Below are the code and all the weights of a small trained network. Each question names an input and a class and asks about switching units off, where a switched-off unit gives its printed mean instead of its output.

import numpy as np


def w(rows, s, z=0):
    codes = np.array(rows[::2]) - 128.0
    scale = np.full(codes.shape[1], s)
    scale[-1] = z or s
    return codes * scale


def norm(h):
    return h / np.sqrt((h * h).mean(-1, keepdims=True) + 1e-5)


def f(y):
    return y / 2 * (1 + np.tanh(0.7978845608 * (y + 0.044715 * y**3)))


def log_softmax(a):
    a = a - a.max(-1, keepdims=True)
    return a - np.log(np.exp(a).sum(-1, keepdims=True))


def net(x, mask):
    res = np.array(x, float).reshape(1, 3) / 4 @ E
    u = 0
    for l in range(2):
        y = f(norm(res) @ A[l][:, :-1].T + A[l][:, -1])
        res = res + np.where(mask[u : u + 13], y, B[l][:, -1]) @ B[l][:, :-1]
        u += 13
    return log_softmax(norm(res)[-1] @ U[:, :-1].T + U[:, -1])


A, B = {}, {}
E = w([
[80,122,254,177,108,206,171,190,141,86,79,193],'x0',
[227,119,72,157,108,35,168,119,133,53,99,188],'x1',
[94,79,90,56,67,32,4,151,56,43,89,180],'x2',
],0.0089)
A[0] = w([
[107,159,178,137,131,123,158,94,133,114,198,108,76],'0.n1',
[106,107,111,194,200,41,152,66,152,163,142,86,123],'0.n2',
[135,140,143,2,32,119,96,119,140,125,91,175,179],'0.n3',
[155,177,83,157,107,79,210,160,76,59,76,116,39],'0.n4',
[108,82,132,161,84,111,89,122,82,94,132,105,59],'0.n5',
[103,141,142,149,123,194,140,139,88,60,104,150,248],'0.n6',
[100,166,158,90,177,155,126,116,138,123,181,124,244],'0.n7',
[143,75,147,171,140,106,154,173,127,129,121,178,138],'0.n8',
[92,148,125,64,64,189,86,198,201,130,181,112,180],'0.n9',
[110,114,144,217,79,158,111,183,114,160,108,148,75],'0.n10',
[108,162,175,74,173,127,118,154,94,182,152,159,60],'0.n11',
[113,113,96,189,209,138,143,211,216,170,163,140,149],'0.n12',
[129,119,91,40,127,149,155,206,108,179,130,138,152],'0.n13',
],0.007,0.0014)
B[0] = w([
[89,80,81,150,147,47,76,174,78,63,155,82,175],'0.n1',
[71,61,134,85,100,150,134,94,180,123,138,127,249],'0.n2',
[142,75,66,168,197,212,122,107,228,73,96,131,243],'0.n3',
[29,216,63,89,131,79,170,168,57,158,168,159,223],'0.n4',
[135,61,178,165,205,183,164,222,80,137,138,101,174],'0.n5',
[205,196,40,127,97,111,22,10,108,168,139,48,214],'0.n6',
[145,160,60,119,115,85,162,109,182,82,104,113,215],'0.n7',
[163,192,123,91,71,195,149,117,190,181,185,172,175],'0.n8',
[147,151,130,127,194,61,198,178,102,49,176,198,216],'0.n9',
[114,113,95,3,31,101,135,147,243,129,167,95,182],'0.n10',
[142,206,100,106,146,96,169,201,42,74,144,102,168],'0.n11',
[150,38,195,110,182,36,66,135,120,75,68,216,254],'0.n12',
[168,90,118,105,92,76,106,162,149,132,110,131,152],'0.n13',
],0.0053,0.0042)
A[1] = w([
[127,151,118,161,143,47,142,163,136,150,101,180,80],'1.n1',
[119,116,138,75,96,111,1,137,59,104,138,189,24],'1.n2',
[178,100,125,48,114,65,102,89,136,112,162,76,223],'1.n3',
[134,144,211,132,24,183,159,166,102,91,105,160,160],'1.n4',
[73,147,150,127,165,148,89,184,74,164,126,55,71],'1.n5',
[222,187,106,109,144,144,154,129,123,104,147,165,117],'1.n6',
[43,134,125,63,98,127,92,116,180,188,163,218,6],'1.n7',
[142,143,97,103,158,115,142,174,119,141,114,159,179],'1.n8',
[185,172,150,158,193,130,167,102,140,168,149,137,65],'1.n9',
[141,143,142,225,175,113,128,93,123,181,175,115,21],'1.n10',
[170,88,109,120,189,137,114,136,158,62,104,148,225],'1.n11',
[121,57,153,117,118,135,181,168,149,213,130,132,124],'1.n12',
[122,116,190,131,132,93,148,104,192,173,102,151,116],'1.n13',
],0.0083,0.0012)
B[1] = w([
[100,190,167,122,137,122,110,175,76,150,171,110,171],'1.n1',
[145,122,120,204,133,130,181,94,118,93,103,122,244],'1.n2',
[140,157,202,118,104,210,151,109,159,178,93,153,254],'1.n3',
[186,121,65,96,152,115,147,6,117,255,129,85,201],'1.n4',
[156,179,67,139,25,42,160,165,50,142,154,194,187],'1.n5',
[73,129,153,108,128,133,104,180,88,128,161,100,192],'1.n6',
[120,108,157,95,205,122,102,167,179,122,113,138,157],'1.n7',
[92,122,162,96,116,152,185,116,162,139,146,119,172],'1.n8',
[115,100,84,191,126,120,112,168,52,43,58,147,224],'1.n9',
[163,103,153,182,73,109,74,114,80,113,102,116,186],'1.n10',
[101,120,193,151,142,137,88,166,149,157,160,88,234],'1.n11',
[90,98,79,135,166,96,101,138,124,40,119,191,164],'1.n12',
[114,80,116,85,100,149,56,124,160,91,141,108,194],'1.n13',
],0.0089,0.006)
U = w([
[139,12,127,219,154,156,88,131,104,63,57,117,241],'0',
[202,125,102,87,106,168,139,14,168,236,93,112,254],'1',
[121,191,101,120,79,82,192,200,46,144,171,175,19],'2',
[100,115,213,56,170,177,88,208,215,151,153,134,87],'3',
],0.011,0.00048)

Each question gives the input, the list of numbers given to net, and the class t.
The units are the neurons (one row each of A and B). Each row of codes is followed by its name. A weight is (code - 128) times the scale printed after its matrix; where a second scale follows, it is the last column's (A, B and U).
mask holds one flag per neuron, layer by layer. A switched-off neuron (its flag False) gives its mean, the last column of its row in B, instead of its output. The means were averaged over made-up inputs and are rounded, as every weight is.
A unit's drop is (log p(t) with every unit on - log p(t) with that unit switched off) / (log p(t) with every unit on - log p(t) with every unit switched off).
The circuit of an input: a set's keep is (log p(t) with only the set's units on - log p(t) with every unit switched off) / (log p(t) with every unit on - log p(t) with every unit switched off). Starting from the 12 units with the biggest drops (on a tie, the unit counted first), units are removed one at a time, each time the one whose removal leaves the highest keep (on an exact tie, the one counted first), for as long as the keep stays at least 0.8.
circuit, biggest first: the units of the circuit, biggest drop first
unit that matters most: the unit with the biggest drop
k most important neurons: the k neurons with the biggest drops, biggest first
top k neurons in layer l: the k neurons of layer l with the biggest drops, biggest first
drop when u is switched off: that unit's drop, to one decimal
input [-4,-3,-4], class 0: unit that matters most	0.n10
input [-5,1,4], class 1: top 3 neurons in layer 1	(1.n3 1.n9 1.n12)
input [8,-4,-8], class 0: circuit, biggest first	(1.n9 1.n12 1.n3)
input [1,-7,-7], class 0: 3 most important neurons	(0.n12 0.n4 1.n9)
input [5,0,-4], class 1: 3 most important neurons	(1.n4 0.n10 0.n3)
input [-6,-1,5], class 1: 2 most important neurons	(1.n3 1.n9)
input [2,6,5], class 2: top 2 neurons in layer 1	(1.n1 1.n9)
input [-3,-4,-2], class 2: top 2 neurons in layer 0	(0.n3 0.n11)
input [7,-4,-5], class 1: 2 most important neurons	(1.n4 0.n10)
input [1,5,-4], class 2: top 2 neurons in layer 0	(0.n4 0.n3)
input [-5,5,-5], class 0: 2 most important neurons	(1.n9 0.n10)
input [6,-2,-5], class 1: 2 most important neurons	(1.n4 0.n10)
input [-1,-5,4], class 2: 3 most important neurons	(1.n5 0.n12 0.n11)
input [1,0,2], class 3: unit that matters most	0.n3
input [4,1,3], class 1: top 2 neurons in layer 0	(0.n8 0.n12)
input [-5,4,1], class 1: 2 most important neurons	(1.n3 0.n9)
input [0,-1,0], class 3: 2 most important neurons	(1.n5 0.n4)
input [7,8,-1], class 2: 2 most important neurons	(0.n4 1.n6)
input [-1,7,1], class 2: drop when 0.n4 is switched off	0.3
input [4,-6,-3], class 2: circuit, biggest first	(1.n5)
